Here is a tiny trained network, its code and every weight. The questions are about switching its units off for an input and a class, where a switched-off unit gives its printed mean instead of its output.

import numpy as np


def w(rows, s, z=0):
    codes = np.array(rows[::2]) - 128.0
    scale = np.full(codes.shape[1], s)
    scale[-1] = z or s
    return codes * scale


def f(y):
    return np.maximum(y, 0)


def log_softmax(a):
    a = a - a.max(-1, keepdims=True)
    return a - np.log(np.exp(a).sum(-1, keepdims=True))


def net(x, mask):
    res = np.array(x, float).reshape(1, 7) / 4 @ E
    y = f(res @ A[0][:, :-1].T + A[0][:, -1])
    res = res + np.where(mask, y, B[0][:, -1]) @ B[0][:, :-1]
    return log_softmax(res[-1] @ U[:, :-1].T + U[:, -1])


A, B = {}, {}
E = w([
[178,104,92,234,159,239,109,111,104],'x0',
[123,131,120,122,136,131,143,128,123],'x1',
[129,119,136,134,116,126,117,127,129],'x2',
[93,182,25,128,67,139,59,82,134],'x3',
[134,123,134,137,114,123,122,129,132],'x4',
[100,162,152,89,80,131,110,255,27],'x5',
[145,123,134,134,99,126,130,138,142],'x6',
],0.013)
A[0] = w([
[105,169,5,135,77,149,69,81,149,91],'N0',
[132,111,128,126,151,102,150,46,226,201],'N1',
[105,163,30,116,75,127,87,107,130,127],'N2',
[106,146,98,138,107,113,116,131,129,80],'N3',
[159,121,106,202,131,224,129,154,78,2],'N4',
[120,110,138,157,143,144,133,99,140,184],'N5',
[171,96,96,200,163,187,144,70,178,122],'N6',
],0.02,0.0067)
B[0] = w([
[107,252,149,131,122,43,106,183,140,248],'N0',
[138,69,80,170,181,30,108,102,143,246],'N1',
[122,186,84,126,40,181,125,66,80,221],'N2',
[116,132,114,120,110,148,142,102,106,155],'N3',
[135,71,89,158,191,26,114,92,161,213],'N4',
[124,88,128,109,171,171,140,117,125,174],'N5',
[127,188,186,112,134,222,143,190,138,255],'N6',
],0.022,0.03)
U = w([
[147,43,121,140,177,82,147,106,150,191],'0',
[90,180,216,77,125,100,140,236,117,254],'1',
[118,164,50,205,137,80,95,68,154,73],'2',
[104,153,115,95,66,181,142,102,81,44],'3',
[156,114,155,163,171,250,160,149,174,50],'4',
],0.011,0.0057)

Each question gives the input, the list of numbers given to net, and the class t.
The units are the neurons (one row each of A and B). Each row of codes is followed by its name. A weight is (code - 128) times the scale printed after its matrix; where a second scale follows, it is the last column's (A, B and U).
mask holds one flag per neuron, in row order. A switched-off neuron (its flag False) gives its mean, the last column of its row in B, instead of its output. The means were averaged over made-up inputs and are rounded, as every weight is.
A unit's drop is (log p(t) with every unit on - log p(t) with that unit switched off) / (log p(t) with every unit on - log p(t) with every unit switched off).
The circuit of an input: a set's keep is (log p(t) with only the set's units on - log p(t) with every unit switched off) / (log p(t) with every unit on - log p(t) with every unit switched off). Starting from all 7 units, units are removed one at a time, each time the one whose removal leaves the highest keep (on an exact tie, the one counted first), for as long as the keep stays at least 0.8.
units of the circuit, in order: the units of the circuit, biggest drop first
most important unit: the unit with the biggest drop
top k neurons: the k neurons with the biggest drops, biggest first
drop of u: that unit's drop, to one decimal
input [8,3,-2,7,1,-4,-7], class 1: units of the circuit, in order -> N0
input [-2,7,0,7,2,5,1], class 3: top 3 neurons -> N2; N1; N4
input [-3,3,6,-3,7,-1,-7], class 0: top 3 neurons -> N0; N6; N2
input [2,2,0,-5,-3,-1,-3], class 4: units of the circuit, in order -> N0; N1
input [1,-1,6,6,-3,-5,5], class 1: top 3 neurons -> N6; N0; N4
input [-7,-1,8,5,4,1,-4], class 3: units of the circuit, in order -> N1; N2
input [4,3,-1,6,8,-3,-4], class 1: top 2 neurons -> N6; N0
input [8,-6,7,4,4,0,2], class 1: top 3 neurons -> N6; N1; N0
input [5,-2,8,5,7,-5,1], class 1: top 2 neurons -> N6; N0
input [-4,8,-6,0,0,-1,5], class 0: top 2 neurons -> N0; N2
input [4,0,-1,-6,-1,-1,-5], class 4: top 3 neurons -> N0; N1; N6
input [0,4,5,1,-7,6,-3], class 3: units of the circuit, in order -> N1; N0
input [0,6,-2,-1,0,-4,0], class 0: top 3 neurons -> N1; N0; N2
input [8,4,-3,-7,7,0,8], class 4: top 3 neurons -> N6; N1; N0
input [4,-1,8,-7,2,-7,0], class 4: units of the circuit, in order -> N6
input [-1,8,5,2,-8,5,-1], class 3: top 2 neurons -> N1; N4
input [-6,2,5,0,3,2,-7], class 1: top 2 neurons -> N1; N2
input [4,7,-7,-2,8,5,0], class 0: top 2 neurons -> N0; N2
input [8,2,-4,-6,-8,-5,-2], class 4: drop of N6 -> 3.4
input [2,-4,-8,5,-6,-3,-7], class 1: drop of N1 -> 0.0
input [1,1,8,4,0,-8,-1], class 1: drop of N2 -> 0.0
input [1,6,-1,-1,-4,-8,3], class 4: most important unit -> N6
